Below is a small trained network, with its code and all its weights. Each question gives an input and a target symbol and asks what happens when units are switched off, that is, made to give their printed mean instead of their output.

import numpy as np


def w(rows, s, z=0):
    codes = np.array(rows[::2]) - 128.0
    scale = np.full(codes.shape[1], s)
    scale[-1] = z or s
    return codes * scale


def norm(h):
    return h / np.sqrt((h * h).mean(-1, keepdims=True) + 1e-5)


def f(y):
    return np.maximum(y, 0)


def softmax(a):
    e = np.exp(a - a.max(-1, keepdims=True))
    return e / e.sum(-1, keepdims=True)


def log_softmax(a):
    a = a - a.max(-1, keepdims=True)
    return a - np.log(np.exp(a).sum(-1, keepdims=True))


def net(x, mask):
    ids = ['αβεζηθλπστφω'.index(c) for c in x.split()]
    T = len(ids)
    res = E[ids] + P[:T]
    u = 0
    for l in range(2):
        q, k, v = (norm(res) @ M[l].T for M in (Q, K, V))
        z = softmax(np.where(np.tri(T) > 0, q @ k.T / 4**0.5, -1e9)) @ v
        res = res + np.where(mask[u], z, O[l][:, -1]) @ O[l][:, :-1]
        u += 1
        y = f(norm(res) @ A[l][:, :-1].T + A[l][:, -1])
        res = res + np.where(mask[u : u + 12], y, B[l][:, -1]) @ B[l][:, :-1]
        u += 12
    return log_softmax(norm(res)[-1] @ U[:, :-1].T + U[:, -1])


Q, K, V, O, A, B = {}, {}, {}, {}, {}, {}
E = w([
[231,92,129],'α',
[21,174,129],'β',
[97,200,253],'ε',
[213,205,111],'ζ',
[176,150,219],'η',
[220,200,120],'θ',
[45,188,172],'λ',
[199,109,102],'π',
[52,188,181],'σ',
[221,199,123],'τ',
[209,106,103],'φ',
[74,56,43],'ω',
],0.011)
P = w([
[254,130,138],'0',
[110,60,114],'1',
[62,131,42],'2',
[150,158,29],'3',
[61,47,137],'4',
[182,105,129],'5',
[145,173,84],'6',
],0.0099)
Q[0] = w([
[66,89,101],'0.h1',
[80,144,161],'0.h1',
[61,7,159],'0.h1',
[44,86,145],'0.h1',
],0.013)
K[0] = w([
[26,169,185],'0.h1',
[125,191,134],'0.h1',
[37,96,154],'0.h1',
[8,114,223],'0.h1',
],0.014)
V[0] = w([
[171,100,176],'0.h1',
[116,252,138],'0.h1',
[135,120,205],'0.h1',
[121,154,123],'0.h1',
],0.0035)
O[0] = w([
[182,115,106,181],'0.h1',
[90,102,237,253],'0.h1',
[55,130,254,195],'0.h1',
[138,130,140,144],'0.h1',
],0.0056,0.00071)
A[0] = w([
[148,66,109,2],'0.n1',
[188,102,109,67],'0.n2',
[139,87,115,49],'0.n3',
[157,201,131,158],'0.n4',
[197,226,97,94],'0.n5',
[111,142,66,171],'0.n6',
[38,189,146,108],'0.n7',
[85,255,115,127],'0.n8',
[201,56,80,53],'0.n9',
[111,210,175,166],'0.n10',
[56,96,57,53],'0.n11',
[89,41,143,124],'0.n12',
],0.0095,0.0037)
B[0] = w([
[120,162,148,140],'0.n1',
[59,135,213,166],'0.n2',
[139,191,165,136],'0.n3',
[71,110,92,210],'0.n4',
[48,176,26,217],'0.n5',
[162,110,219,190],'0.n6',
[172,174,97,228],'0.n7',
[245,125,24,233],'0.n8',
[76,172,171,195],'0.n9',
[153,134,2,254],'0.n10',
[192,104,101,180],'0.n11',
[75,177,127,176],'0.n12',
],0.0058,0.0051)
Q[1] = w([
[87,161,205],'1.h1',
[254,152,132],'1.h1',
[120,152,116],'1.h1',
[220,196,90],'1.h1',
],0.017)
K[1] = w([
[195,188,135],'1.h1',
[6,134,114],'1.h1',
[131,104,134],'1.h1',
[45,93,181],'1.h1',
],0.017)
V[1] = w([
[170,25,130],'1.h1',
[176,180,149],'1.h1',
[170,6,217],'1.h1',
[134,92,62],'1.h1',
],0.016)
O[1] = w([
[153,141,248,32],'1.h1',
[93,59,102,188],'1.h1',
[76,144,203,2],'1.h1',
[252,126,163,101],'1.h1',
],0.017,0.0049)
A[1] = w([
[160,176,35,162],'1.n1',
[85,75,97,58],'1.n2',
[102,200,70,74],'1.n3',
[81,149,110,126],'1.n4',
[191,93,102,252],'1.n5',
[144,17,92,102],'1.n6',
[55,114,94,94],'1.n7',
[90,141,88,139],'1.n8',
[201,9,158,45],'1.n9',
[87,147,129,17],'1.n10',
[66,132,75,194],'1.n11',
[213,200,140,115],'1.n12',
],0.014,0.0036)
B[1] = w([
[92,96,149,254],'1.n1',
[142,218,149,185],'1.n2',
[187,143,99,188],'1.n3',
[130,124,161,172],'1.n4',
[124,172,190,216],'1.n5',
[133,202,137,205],'1.n6',
[141,147,189,203],'1.n7',
[127,146,118,196],'1.n8',
[56,178,128,161],'1.n9',
[184,128,132,136],'1.n10',
[136,132,192,242],'1.n11',
[156,126,255,191],'1.n12',
],0.0096,0.0088)
U = w([
[83,82,191,207],'α',
[203,136,120,33],'β',
[8,131,81,61],'ε',
[132,115,109,119],'ζ',
[80,114,152,95],'η',
[125,121,102,164],'θ',
[145,126,98,251],'λ',
[108,195,137,34],'π',
[134,131,103,152],'σ',
[126,134,92,175],'τ',
[100,163,144,129],'φ',
[218,149,207,136],'ω',
],0.018,0.0031)

Each question gives the input, a string of symbols that net reads in full, and the target symbol t.
The units are the heads (4 rows each of Q, K, V and O) and the neurons (one row each of A and B). Each row of codes is followed by its name. A weight is (code - 128) times the scale printed after its matrix; where a second scale follows, it is the last column's (O, A, B and U).
mask holds one flag per unit, layer by layer, with each layer's heads first. A switched-off unit (its flag False) gives its mean, the last column of its rows in O or B, instead of its output. The means were averaged over made-up inputs and are rounded, as every weight is.
A unit's drop is (log p(t) with every unit on - log p(t) with that unit switched off) / (log p(t) with every unit on - log p(t) with every unit switched off).
The circuit of an input: a set's keep is (log p(t) with only the set's units on - log p(t) with every unit switched off) / (log p(t) with every unit on - log p(t) with every unit switched off). Starting from the 12 units with the biggest drops (on a tie, the unit counted first), units are removed one at a time, each time the one whose removal leaves the highest keep (on an exact tie, the one counted first), for as long as the keep stays at least 0.8.
circuit, biggest first: the units of the circuit, biggest drop first
most important unit: the unit with the biggest drop
top k neurons: the k neurons with the biggest drops, biggest first
k most important neurons of layer l: the k neurons of layer l with the biggest drops, biggest first
drop of u: that unit's drop, to one decimal
input ε φ ε τ θ, target ε: most important unit -> 0.n10
input λ ε ε, target ε: circuit, biggest first -> [1.h1 0.n8]
input σ ε ω λ ε ω φ, target ω: top 2 neurons -> [0.n8 0.n10]
input β π ω θ, target ω: top 4 neurons -> [0.n5 0.n6 0.n4 0.n3]
input α ε α π ω, target α: circuit, biggest first -> [1.h1 0.n8]
input ε ω ζ ω ε σ, target ε: 4 most important neurons of layer 0 -> [0.n11 0.n5 0.n2 0.n4]
input ω α λ, target α: 3 most important neurons of layer 0 -> [0.n10 0.n2 0.n9]
input η ε ζ, target ε: 3 most important neurons of layer 0 -> [0.n5 0.n8 0.n4]
input π α β, target α: circuit, biggest first -> [1.h1 0.n10]
input τ ε ω η, target ω: circuit, biggest first -> [1.h1 0.n10 0.n7 1.n12]
input α ω ω ω π, target α: circuit, biggest first -> [0.n8 0.n10]
input ω ε α, target ε: 2 most important neurons of layer 0 -> [0.n5 0.n4]
input ω ε ω π, target ω: top 2 neurons -> [0.n10 0.n5]
input ε α φ, target α: circuit, biggest first -> [1.h1 0.n8 0.n10 0.n9]
input β θ λ ω ε φ ω, target ω: most important unit -> 0.n8
input ω ε η, target ε: top 3 neurons -> [0.n5 0.n8 0.n4]
input ε α η, target α: top 2 neurons -> [0.n8 0.n9]
input ω ω α ε β ω α, target ω: top 3 neurons -> [0.n9 0.n8 0.n10]
input α ω α α φ, target α: 3 most important neurons of layer 0 -> [0.n8 0.n9 0.n10]
input ω ω λ, target ω: circuit, biggest first -> [1.h1]
input ω η α ω τ, target ω: top 2 neurons -> [0.n10 0.n8]
input ε ε ω λ ε ω π, target ω: top 3 neurons -> [0.n8 0.n10 0.n12]
input ε π λ λ ε λ, target ε: top 3 neurons -> [0.n4 0.n5 0.n3]
input ε λ α ε α, target ε: 2 most important neurons of layer 0 -> [0.n9 0.n10]
input α α θ, target α: top 3 neurons -> [0.n10 0.n8 0.n2]
input η ε τ, target ε: top 2 neurons -> [0.n5 0.n8]
input σ ω ω α, target ω: circuit, biggest first -> [1.h1]
input ω ω ε, target ω: drop of 1.h1 -> 1.1
input ω λ ε ε ε λ, target ε: drop of 0.n4 -> 0.1
